Rows are numbered. After the first two, each row is followed by the number of the nearest row among all rows above it, by straight-line distance.
0: [  9  -8  11  -3  -5   0 -15   0   3   7  -8   9   1  -4   4  -1  -3 -12
  16  13   1  -7  -3  -5  -2   3 -10   1  -9  -1   6  -1  -2 -14  -2   8
   1   0   3   3  -2  30   7  -9   6   3   3  -1  -7   8   1  19 -16]
1: [ 13  22  24   0   8  -1  52   2  -5 -12  -6  -8  -9 -20 -13 -29   4   5
   2 -38  17 -39  11  -2  -4 -28   5  -2  13  -7   6   6  -1   9  -5 -11
  -1   3 -13  -1   9  15  -8 -31   3  -8  23  -7  24  -6   2 -11  11]
2: [ -4  -4 -15   8  -2  -5 -60  -7   3   4  14   0   1  12   4  21   8  -7
   6  13  -1  14 -15   1  10  25 -20   8  -1   2  14 -11  -3  -8   1  18
 -15  -3  -4  -5 -29   8   8  39  -2 -13  11   7  -3   8  -2  22 -18] : 0
3: [ 15  16  17   0   5   2   4   7  -1  -1  -3   0 -15 -10 -10 -21  13   6
   6 -54  17 -48   9 -10   5 -24 -13   6   9 -17  10   1  -5   3  -4  -3
  -9   4  -9  13 -14  32  -2 -20   2 -16  22  -2   5  -8   1 -10   0] : 1
4: [ -3 -13   0   0  -2  -1   3  -6   0  -1   0  -2  12  -3   4   9  -6  -6
   7  27  -3  10  -6   2  -7  10  -3  -1  -8   4  -6   1   3   1   0   2
   3  -3   6 -11  15  -1  -4  10   0   6 -10   2   6   8   1  11  -8] : 0
5: [  9   5  24  -1   4   0  22   5  -2  -5  -8  -1   0 -21  -6 -13   1   1
   7 -17   6 -21  10  -4 -12 -18  -9   1  -2  -2  -1   3  -2  -8  -5   0
   0   1  -7  -2   9  19  -2 -12   0   3  12  -2  18   4   4  10  -3] : 1
6: [  8   6  12  60   8  -2  30  -3  -3 -17  15 -16   2  -5  -3  -5  -7   3
  -7  14  -1   4   4   3 -12 -24  -2   2   6  -2   1  -2  -1  17  -9  -2
  -2  -2  -5  -9   4  -7 -18  32   2  -8   3   4  35   3   5   2   2] : 4
7: [  3  15   7  -1   8   1  40   0  -5 -10  -1  -7   0 -14 -10 -18   8  11
  -2 -34   4 -17  10   3  -6 -25  10  -2   6   2  -8   5   1  10  -2 -14
   1   1 -11  -6  11 -13  -8 -15  -6  -5   8  -3  11  -4   1 -11  16] : 1
8: [ 33  -1  45   5   4  -3  45   6   1  -8 -12   3  -3 -32  -7 -24 -11 -16
  21  13  15 -35  11  -5 -16 -23 -29   4 -10  -6  16  -3  -7 -13 -12  12
  -5  -2 -13  -6 -16  63 -11  -2  12  -8  29  -2  23  12   8  35 -28] : 5
9: [ 14 -11  23  -2   0  -2  19   2   2   2 -13   6   2 -17   1  -4 -15 -16
  19  25   1  -4   3  -3 -14  -4  -8   0 -13   1   2   1  -1 -15  -4   7
   4  -2   1  -3  14  30   0 -17   9  10   7  -2  12  11   4  26 -15] : 0
10: [-12  -1 -17  12   3  -3 -21  -3   1   3  22  -6   7  20   4  14   4  -1
   1   4  -4  25  -9   8   8  14 -14   9  -3   7  -3 -10   0   8   4  12
 -15  -5  -9 -13 -28 -14   1  50 -10 -11   1  11   7   4  -2   3 -10] : 2
11: [ -3   9   0   7   6   1   9   2   0  -8  22 -12  -3   7  -1  -3   2   8
 -11 -11   3 -14  -2  -2   3 -13  -8   5   6 -10   4  -5  -1  15  -3   1
  -7   0  -6  -2 -14  -8 -13  33  -2 -13   3   8  17  -5   2  -5   4] : 6
12: [ 20  -1  33  -2   2   1  63   8   0  -8 -12   0  -1 -23  -4 -21 -17  -3
   1  13   2 -20  14  -4 -17 -30   6  -3  -5  -5   0   3  -3  -4 -11  -5
   6   1  -3   3  15  19 -13 -15   8   8   3  -8  17   2   7   9  -4] : 5
13: [ 13   6  20   6   9  -3  34  -1  -2 -15   9 -15   2 -12  -5  -7 -10   1
  -4  14   2  -2   7   2 -13 -16  -4   1   4  -3   7  -2  -4  12 -10   3
  -2  -2  -7  -7   7   3 -17  31   7  -7   9   0  36   3   6   8  -1] : 6
14: [ -1 -10 -10   5  -3  -3 -50  -4   3   7   9   1   3  13   8  18  -2  -8
   8  20  -2  15 -13  -1  10  28 -20   6  -7  -2  11  -9  -2  -2   1  17
  -9  -2   3  -2 -23  15   2  31   2  -7   0   7 -12   5  -1   8 -20] : 2
15: [ -3 -11  -6   1  -5   0 -26  -1   4   6   5   4   5   8   7  13  -1  -8
   6   9   2  -2 -14  -3   4  13 -14   4  -8  -5   1  -4  -1  -2   2   8
  -2  -2   5   2  -7  24  -3   9   1  -3  -3   6  -1   5   0   9 -15] : 0
16: [ 10   5  17  -8   2   4 -39   2   0   7 -16  10 -11 -19  -4 -24  25  -3
  25 -51  27 -62   2 -16  -2 -21 -19   5   0 -20   9   5  -1 -15   2   0
  -6   3  -6  14   3  38   7 -54   0 -11  17  -4  -2   0  -1   1  -3] : 3
17: [ 21  20  20   9  10   0  58   3  -3 -12   4  -8  -5 -11 -11 -27   0   3
   6 -28  10 -17  21   1  -3 -30 -13   4   7  -9   8   0  -4  16  -8  -4
  -5   1 -18  -5  -8  19 -12  -1   1 -13  25  -1  27   0   4   0  -1] : 1
18: [ 19  -1  28   3   4  -1  63   1   0  -8   0 -11   3 -16  -2 -11 -20  -7
  -3  21  -3  -4   8   0 -17 -19  -3  -2  -1  -2   3   0  -2   8 -12  -1
   4  -2  -2  -6  15  13 -16  15   7   2   9  -1  29   7   7   5  -5] : 13
19: [-24   2 -12  -1   3   3 -46   5   0   5   5   1   0  15   3   5  23   4
   1 -26  10 -22 -11  -4   4  -4  -5   5   1  -7 -10   3   2  -5  13  -4
  -6   0  -1   5  -6  -7   5  -9 -12  -9  -2   6  -5  -3  -2  -9  -1] : 15
20: [ 15  -7  -1  -3  -7   0 -53   4   6  16  -9  13  -8   1   5   1  -2 -13
   9   6   5 -12  -4  -9   7  18 -17   4 -10  -8  15  -2  -4 -19   1  13
  -1   2   6  14 -20  31   9 -13   8   0   5   0 -25   1  -1   8 -21] : 0
21: [ -7   4  -7   4   6  -1 -36   2  -1   0  13  -5  -2   2  -1   2  21   7
  -1 -21  16 -27  -9  -5   5  -5 -19   9   3 -11   6  -3  -3  -2   0   4
 -10  -1  -7  -1 -22   7  -2  28  -8 -21  11   8   9  -3  -1   2  -8] : 19
22: [  3  14  14   5   7   1   4   7   0  -4  14  -8  -7   1  -4 -11   7   8
  -9 -15   8 -21   4  -4   3 -24 -15   6   7 -11   7  -2  -4   6  -2   0
  -8   1  -9   6 -20   7  -8  18  -3 -12  15   5   3  -7   2  -8   0] : 11
23: [ -2  15  -3   5   6   2  11   7  -2  -6  11  -6  -5   6  -5  -9  12  13
 -12 -39  10 -17   1  -2   6 -16  -6   4  12 -11   0   0  -2  15   0  -7
  -4   1 -10   2 -18  -4  -9   1  -7 -18   9   4   5 -10  -1 -18   8] : 22
24: [ -1   4   0   8   6  -1  -3   2   2  -7  23 -10  -2   5   2   4  -2  -1
  -3   8   7 -10 -11  -3   1  -3 -21   8   0 -12   9  -7  -3  10  -4   6
  -8  -2  -6 -13 -19   8 -13  46   0 -17  10  13  17   0   3   5 -12] : 11
25: [  6  -4  11  -3   1   1  18   3  -1  -2 -10   1   5 -26  -2  -6   2  -5
  12   2   4 -15   5  -3 -15 -15  -7  -1  -8   0  -6   2   0 -12  -3   0
   2  -1  -2  -5  18  15  -5 -15   1   0   5  -3  13   9   3  14  -9] : 5
26: [ 11  -1  26  -4   2   3  63   9   0 -10  -9  -3   3 -23  -3 -14 -19  -2
  -5  12  -4 -10  13   0 -20 -26   8  -5  -3  -2 -10   4  -2   1  -9  -9
  12   0   1   3  25   6 -14 -12   6  11  -3  -5  18   2   5   2   1] : 12
27: [ -1  -2  -1   5   3  -3 -41  -1   3   4  13  -1  -4   5   3   2   4  -8
  12   0  11 -11 -13  -5   5   3 -25   8  -2   1  12  -7  -3  -6   2  14
 -11  -2  -6   2 -26  27   1  15   1 -15  11   9   4   4   0  11 -28] : 15
28: [ 15   7  24  -2   6   1  50   7  -1 -12 -12  -3  -7 -20  -8 -23  -9   1
   1 -17   8 -27  13  -3 -15 -40   5  -3   5  -9   1   7  -2   2  -6  -7
   6   2  -6   5  16  16 -12 -26   7   4  11  -6  16  -2   6  -2   6] : 12
29: [  7 -13   5   4  -6  -2 -24  -2   6   7   6   3   1   3  10  12 -14 -14
   8  25  -2  11 -11  -4   0  16 -20   4  -9  -5  13  -9  -3  -2   0  15
  -4  -2   4   0 -14  28  -5  20   8  -2  -4   8 -11   7   1  17 -27] : 15
